Below are the code and all the weights of a small trained network. Each question names an input and a target symbol and asks about switching units off, where a switched-off unit gives its printed mean instead of its output.

import numpy as np


def w(rows, s, z=0):
    codes = np.array(rows[::2]) - 128.0
    scale = np.full(codes.shape[1], s)
    scale[-1] = z or s
    return codes * scale


def f(y):
    return y / 2 * (1 + np.tanh(0.7978845608 * (y + 0.044715 * y**3)))


def softmax(a):
    e = np.exp(a - a.max(-1, keepdims=True))
    return e / e.sum(-1, keepdims=True)


def log_softmax(a):
    a = a - a.max(-1, keepdims=True)
    return a - np.log(np.exp(a).sum(-1, keepdims=True))


def net(x, mask):
    ids = ['αβγδζηθμτω'.index(c) for c in x.split()]
    T = len(ids)
    res = E[ids] + P[:T]
    u = 0
    for l in range(2):
        r = res
        for j in range(2):
            rows = slice(2 * j, 2 * j + 2)
            q, k, v = (r @ M[l][rows].T for M in (Q, K, V))
            z = softmax(np.where(np.tri(T) > 0, q @ k.T / 2**0.5, -1e9)) @ v
            o = O[l][rows]
            res = res + np.where(mask[u + j], z, o[:, -1]) @ o[:, :-1]
        u += 2
        y = f(res @ A[l][:, :-1].T + A[l][:, -1])
        res = res + np.where(mask[u : u + 4], y, B[l][:, -1]) @ B[l][:, :-1]
        u += 4
    return log_softmax(res[-1] @ U[:, :-1].T + U[:, -1])


Q, K, V, O, A, B = {}, {}, {}, {}, {}, {}
E = w([
[124,148,144,157,181,43],'α',
[183,116,163,85,129,72],'β',
[148,205,119,238,7,131],'γ',
[103,80,241,151,123,96],'δ',
[112,142,186,140,101,99],'ζ',
[88,139,213,27,133,145],'η',
[91,174,125,39,195,110],'θ',
[11,139,160,104,183,157],'μ',
[161,68,151,181,166,174],'τ',
[55,139,93,139,250,173],'ω',
],0.018)
P = w([
[147,254,228,21,214,177],'0',
[131,224,208,54,195,153],'1',
[123,200,191,88,187,137],'2',
[107,169,161,112,182,120],'3',
[92,141,145,141,162,116],'4',
[80,106,127,176,168,93],'5',
[68,90,104,199,151,79],'6',
[51,79,118,226,129,64],'7',
],0.0069)
Q[0] = w([
[130,84,138,189,146,216],'L0H1',
[167,112,90,106,131,73],'L0H1',
[217,97,50,134,37,248],'L0H2',
[81,54,164,86,217,116],'L0H2',
],0.018)
K[0] = w([
[120,152,114,165,100,216],'L0H1',
[170,102,123,52,153,139],'L0H1',
[74,147,166,46,254,207],'L0H2',
[167,45,93,215,99,93],'L0H2',
],0.019)
V[0] = w([
[80,99,119,93,131,118],'L0H1',
[111,181,120,146,72,125],'L0H1',
[89,203,88,254,141,237],'L0H2',
[15,124,157,154,201,151],'L0H2',
],0.0069)
O[0] = w([
[115,76,84,97,116,172,148],'L0H1',
[152,179,86,152,202,128,127],'L0H1',
[146,212,225,214,138,206,121],'L0H2',
[82,119,213,101,254,98,253],'L0H2',
],0.0078,0.0048)
A[0] = w([
[220,184,189,123,181,77,68],'L0N1',
[47,1,22,39,149,222,116],'L0N2',
[88,56,188,105,233,65,2],'L0N3',
[212,176,56,154,150,58,110],'L0N4',
],0.0079,0.011)
B[0] = w([
[125,122,30,111,24,197,157],'L0N1',
[199,118,183,63,185,57,228],'L0N2',
[254,209,162,144,85,131,254],'L0N3',
[197,205,91,151,101,197,130],'L0N4',
],0.0093,0.0075)
Q[1] = w([
[94,85,67,153,62,248],'L1H1',
[182,93,93,124,50,139],'L1H1',
[109,60,72,147,104,162],'L1H2',
[133,189,123,165,130,153],'L1H2',
],0.015)
K[1] = w([
[121,176,142,33,224,241],'L1H1',
[166,193,178,4,92,161],'L1H1',
[137,175,138,5,130,213],'L1H2',
[142,118,123,209,234,121],'L1H2',
],0.011)
V[1] = w([
[10,167,151,109,141,81],'L1H1',
[109,38,203,99,86,162],'L1H1',
[57,207,140,105,63,103],'L1H2',
[94,141,96,100,226,127],'L1H2',
],0.011)
O[1] = w([
[29,175,187,109,145,99,253],'L1H1',
[91,74,244,45,87,209,170],'L1H1',
[68,84,174,174,77,61,186],'L1H2',
[60,211,84,55,70,165,175],'L1H2',
],0.011,0.0035)
A[1] = w([
[91,4,170,195,146,190,177],'L1N1',
[121,96,35,255,12,193,120],'L1N2',
[95,190,114,219,200,138,3],'L1N3',
[110,22,176,53,156,27,144],'L1N4',
],0.0058,0.012)
B[1] = w([
[147,176,91,42,175,109,179],'L1N1',
[56,183,184,16,137,162,142],'L1N2',
[171,77,142,51,36,160,146],'L1N3',
[109,144,99,202,11,163,251],'L1N4',
],0.011,0.014)
U = w([
[149,130,104,134,192,77,202],'α',
[141,66,63,53,106,122,181],'β',
[130,177,90,93,115,158,71],'γ',
[210,117,204,163,120,168,114],'δ',
[66,127,134,125,137,135,177],'ζ',
[166,158,163,45,97,129,2],'η',
[131,129,123,3,152,55,60],'θ',
[170,196,209,106,176,110,22],'μ',
[118,77,128,53,203,170,210],'τ',
[165,175,109,206,141,254,112],'ω',
],0.0077,0.013)

Each question gives the input, a string of symbols that net reads in full, and the target symbol t.
The units are the heads (2 rows each of Q, K, V and O) and the neurons (one row each of A and B). Each row of codes is followed by its name. A weight is (code - 128) times the scale printed after its matrix; where a second scale follows, it is the last column's (O, A, B and U).
mask holds one flag per unit, layer by layer, with each layer's heads first. A switched-off unit (its flag False) gives its mean, the last column of its rows in O or B, instead of its output. The means were averaged over made-up inputs and are rounded, as every weight is.
A unit's drop is (log p(t) with every unit on - log p(t) with that unit switched off) / (log p(t) with every unit on - log p(t) with every unit switched off).
The circuit of an input: a set's keep is (log p(t) with only the set's units on - log p(t) with every unit switched off) / (log p(t) with every unit on - log p(t) with every unit switched off). Starting from all 12 units, units are removed one at a time, each time the one whose removal leaves the highest keep (on an exact tie, the one counted first), for as long as the keep stays at least 0.8.
circuit, biggest first: the units of the circuit, biggest drop first
top k neurons: the k neurons with the biggest drops, biggest first
top k neurons in layer l: the k neurons of layer l with the biggest drops, biggest first
heads that matter: for each layer, one digit per head in row order, 1 if its drop is at least 0.15 and else 0, layers parted by /
input θ ζ τ μ, target τ: circuit, biggest first -> (L1N4, L1H2)
input γ α μ θ δ τ, target ω: circuit, biggest first -> (L0H1, L1H2)
input β ζ ζ τ μ θ τ η, target τ: heads that matter -> 00 / 11
input η η δ η τ γ ζ, target ω: top 2 neurons -> (L0N4, L0N2)
input μ τ μ θ ω ζ τ θ, target τ: heads that matter -> 01 / 11
input μ η η ω, target ω: heads that matter -> 01 / 11
input ζ η η α δ ζ η, target ζ: heads that matter -> 00 / 10
input δ μ β θ, target β: circuit, biggest first -> (L0H2, L1H1)
input μ δ ζ γ ζ τ τ δ, target ω: circuit, biggest first -> (L1H2, L0H2)
input η ζ μ γ ζ δ, target μ: top 2 neurons in layer 0 -> (L0N2, L0N1)
input μ β μ μ γ, target ζ: heads that matter -> 01 / 01
input ζ γ θ μ ω η μ, target γ: heads that matter -> 10 / 11
input θ θ μ, target μ: heads that matter -> 01 / 00
input ζ ω μ ω, target ζ: heads that matter -> 01 / 11
input β θ μ θ τ θ, target τ: heads that matter -> 00 / 11
input μ θ μ τ α μ μ, target α: top neuron -> (L0N3)
input τ β ω μ θ ω ω δ, target δ: top neuron in layer 0 -> (L0N3)
input μ θ α ω δ μ μ τ, target τ: top 2 neurons in layer 0 -> (L0N1, L0N3)
input η ζ ζ α, target α: heads that matter -> 00 / 10
input μ γ μ β β, target ζ: heads that matter -> 01 / 01
input τ θ η μ μ, target τ: circuit, biggest first -> (L1H1, L1N4, L1H2, L0N3)
input ω η ω, target ω: circuit, biggest first -> (L0H2, L0N2, L0N1)
input γ ζ β μ ζ θ, target ζ: heads that matter -> 10 / 01
input τ α ω η μ θ γ ω, target γ: top 2 neurons -> (L1N3, L1N2)
input η μ β θ μ θ, target β: heads that matter -> 01 / 00
